[[-23   9  15 -10]
 [-20  17   2  -2]
 [-15  17  -9   0]
 [ 35   6  -2 -12]
 [-25   4  14 -11]]
=>
[[-23   9]
 [-20  17]]

[[ 28  20  18 -23   0]
 [  3 -25  22 -31  -3]
 [ 10 -11  21 -33  17]
 [ 31  23   9  19 -13]]
=>
[[ 28  20]
 [  3 -25]]

[[ -9  -9  11   3 -24]
 [  9 -32  -1  19  22]
 [-28  -5  14 -14  -3]]
=>
[[ -9  -9]
 [  9 -32]]

[[-16  28  -8]
 [-12  17  26]
 [-14  13  18]
 [ -4   0  18]]
=>
[[-16  28]
 [-12  17]]

[[  1  13   9]
 [ -1  12  -3]
 [  6  11  -2]
 [ -5 -19  -9]
 [ 14  28   5]]
=>
[[ 1 13]
 [-1 12]]

[[ 33  27  31  -9]
 [-25  -4 -14  -7]
 [  3  -7  11  18]
 [-10   7 -32 -32]]
=>
[[ 33  27]
 [-25  -4]]
---
[[ 18 -10 -11  -9 -13   6  33 -35   4   7  -9   2   3]
 [ -4  33   0  -2  12   1  -8   1  19  -4  26  16  -1]
 [  1  -6 -22   0  15  20  34 -24 -15  21   2  -2  10]
 [ 19  -5   3 -17 -30   9  20 -25  19  -4  -7   3  -3]
 [-27  20  13  26   3  28   3  12 -15   8   0  -4 -26]
 [ 17 -11 -13  -9 -10   6  34 -35   2   8  -9   1   4]
 [-17  -4  -2   0   3  -9  -7 -32  28 -24  -3   5   8]]
=>
[[ -4  33   0  -2  12   1  -8   1  19  -4  26  16  -1]
 [ 19  -5   3 -17 -30   9  20 -25  19  -4  -7   3  -3]
 [ 17 -11 -13  -9 -10   6  34 -35   2   8  -9   1   4]]

[[ -9 -18   3  13  10  -1 -14  10]
 [ -1  -8  -1   2   8   7  -6  13]
 [  9  26  -7 -34  -6   9  11 -24]
 [  6  15   2  -1 -16 -12  19 -17]
 [-26   8 -10  -5  -1 -26  21 -14]
 [  4   2   2 -19  14  15 -13  -2]
 [ 30  22   2 -20 -20   8   9 -26]
 [ 10   7  -1   3  -8  -7   8  -7]]
=>
[[ -1  -8  -1   2   8   7  -6  13]
 [  6  15   2  -1 -16 -12  19 -17]
 [  4   2   2 -19  14  15 -13  -2]
 [ 10   7  -1   3  -8  -7   8  -7]]

[[ -7   8 -15 -26  34  19  -7 -13   4]
 [-11  16 -21 -15  15  -5  11  -9   2]
 [-16  30 -36 -30  25  24  34 -29 -15]
 [  9 -14  17  13 -23 -23   1   8  -8]
 [ -3 -15  13  28 -16 -11   6   9   0]
 [ 13   5   5   3  -8  -4   5 -12  -6]]
=>
[[-11  16 -21 -15  15  -5  11  -9   2]
 [  9 -14  17  13 -23 -23   1   8  -8]
 [ 13   5   5   3  -8  -4   5 -12  -6]]

[[-16 -21 -26  -5 -32  34]
 [ -4 -12 -16  -5 -14  14]]
=>
[[ -4 -12 -16  -5 -14  14]]

[[-12   2]
 [ 17 -14]
 [-17  18]
 [-19  28]
 [-24   9]]
=>
[[ 17 -14]
 [-19  28]]

[[  5  -2   3  -9 -33]
 [-10   1   0  -6 -24]]
=>
[[-10   1   0  -6 -24]]
---
[[ 11 -15   4   8  -7  25 -18  15   6  10   4]
 [  7  28 -11   4   8 -19  18   0  11   0  -2]
 [ -5   0  -3   1  -1  -2   6  -4   5   0 -14]
 [  1   4  -1   0  -2   2  -3   8  -1   3   6]
 [  2 -13   2  -1   1   4  -5  -7  -7  -5   5]]
=>
[[  7  28 -11   4   8 -19  18   0  11   0  -2]
 [  1   4  -1   0  -2   2  -3   8  -1   3   6]
 [ -5   0  -3   1  -1  -2   6  -4   5   0 -14]
 [  2 -13   2  -1   1   4  -5  -7  -7  -5   5]
 [ 11 -15   4   8  -7  25 -18  15   6  10   4]]

[[-21  -8]
 [ -2 -26]
 [  4  17]
 [-26  27]
 [ 13   1]
 [-23  -3]
 [ -9 -16]]
=>
[[-26  27]
 [  4  17]
 [ 13   1]
 [-23  -3]
 [-21  -8]
 [ -9 -16]
 [ -2 -26]]

[[  6   9 -20   3   2  28 -11  11 -17   8 -28  -1  -1  14  -6  16]
 [-22 -19  33  -5  -3  14  10 -18   7  -1   4  -3   0 -15   6 -17]
 [ 21  15 -17   2  -4 -28   1  10   4   0  15   7   1   8   1   8]
 [ 23  17 -20   1  -5 -26   1  11   2   2  14   7   0  10   1  10]
 [ 15  14 -23   4  -1  12  -8  14 -13   9 -17   2  -1  16  -5  17]
 [ 12  13 -24   4   1  23 -12  14 -17  10 -26   0  -1  16  -7  18]]
=>
[[ 23  17 -20   1  -5 -26   1  11   2   2  14   7   0  10   1  10]
 [ 21  15 -17   2  -4 -28   1  10   4   0  15   7   1   8   1   8]
 [ 15  14 -23   4  -1  12  -8  14 -13   9 -17   2  -1  16  -5  17]
 [ 12  13 -24   4   1  23 -12  14 -17  10 -26   0  -1  16  -7  18]
 [  6   9 -20   3   2  28 -11  11 -17   8 -28  -1  -1  14  -6  16]
 [-22 -19  33  -5  -3  14  10 -18   7  -1   4  -3   0 -15   6 -17]]

[[ -5  -2  -8   5  -3  15   0   3   3   2]
 [ -1  -7   7  -7   3  -2   9  -2  -2   2]
 [ 24 -24  34  27 -24  -4 -26  14   4 -11]
 [  8   6   7 -11  -1 -12  -1  -6  -5   4]
 [ 13 -28  35  32 -23 -13 -20  13  13  -9]
 [  4   0   4  -2   2 -12  -4   0  -2  -6]
 [ 16  11   1   8 -30   1  21 -18 -16 -17]
 [  4  13   4  -6  -7   6   2  -1  -1   5]]
=>
[[  4  13   4  -6  -7   6   2  -1  -1   5]
 [ 16  11   1   8 -30   1  21 -18 -16 -17]
 [  8   6   7 -11  -1 -12  -1  -6  -5   4]
 [  4   0   4  -2   2 -12  -4   0  -2  -6]
 [ -5  -2  -8   5  -3  15   0   3   3   2]
 [ -1  -7   7  -7   3  -2   9  -2  -2   2]
 [ 24 -24  34  27 -24  -4 -26  14   4 -11]
 [ 13 -28  35  32 -23 -13 -20  13  13  -9]]

[[-15  -8  -6 -29  21   8 -24  15 -19  22 -12  -9]
 [ -1 -14  -6   8  -4 -12  -3   1  -6   5  19   0]
 [ 10  -6 -14  33   8 -28 -11  14   8   7  12   6]
 [ -1  17  -1  -2 -22   3  12  10 -16  17  -3 -10]
 [-16   4  -5  -4  -8 -19   1  21 -15   4   0 -30]]
=>
[[ -1  17  -1  -2 -22   3  12  10 -16  17  -3 -10]
 [-16   4  -5  -4  -8 -19   1  21 -15   4   0 -30]
 [ 10  -6 -14  33   8 -28 -11  14   8   7  12   6]
 [-15  -8  -6 -29  21   8 -24  15 -19  22 -12  -9]
 [ -1 -14  -6   8  -4 -12  -3   1  -6   5  19   0]]

[[ 22  20 -25 -28   7]
 [  5   5 -18 -28 -35]
 [ 29 -34  -8  19   8]
 [  6  -8 -22  -3 -31]
 [ 35  14  31 -16  32]
 [ 25 -35   0  30  14]
 [-10   7  32 -29   3]
 [-26   0 -32  27   0]
 [-36  29 -32  28  35]
 [ 30  -4  21 -28  15]
 [  3 -33 -31 -22   6]
 [ 25 -24 -14 -19  -9]]
=>
[[-36  29 -32  28  35]
 [ 22  20 -25 -28   7]
 [ 35  14  31 -16  32]
 [-10   7  32 -29   3]
 [  5   5 -18 -28 -35]
 [-26   0 -32  27   0]
 [ 30  -4  21 -28  15]
 [  6  -8 -22  -3 -31]
 [ 25 -24 -14 -19  -9]
 [  3 -33 -31 -22   6]
 [ 29 -34  -8  19   8]
 [ 25 -35   0  30  14]]

[[-27  14  -1   6  13  11 -10]
 [ 28 -20  20 -24  13  -6 -19]
 [ 15 -14 -13  -7  11 -17  21]
 [-27  10  25 -27  14  14  10]
 [  6   0   6  -4   5  -7 -17]]
=>
[[-27  14  -1   6  13  11 -10]
 [-27  10  25 -27  14  14  10]
 [  6   0   6  -4   5  -7 -17]
 [ 15 -14 -13  -7  11 -17  21]
 [ 28 -20  20 -24  13  -6 -19]]
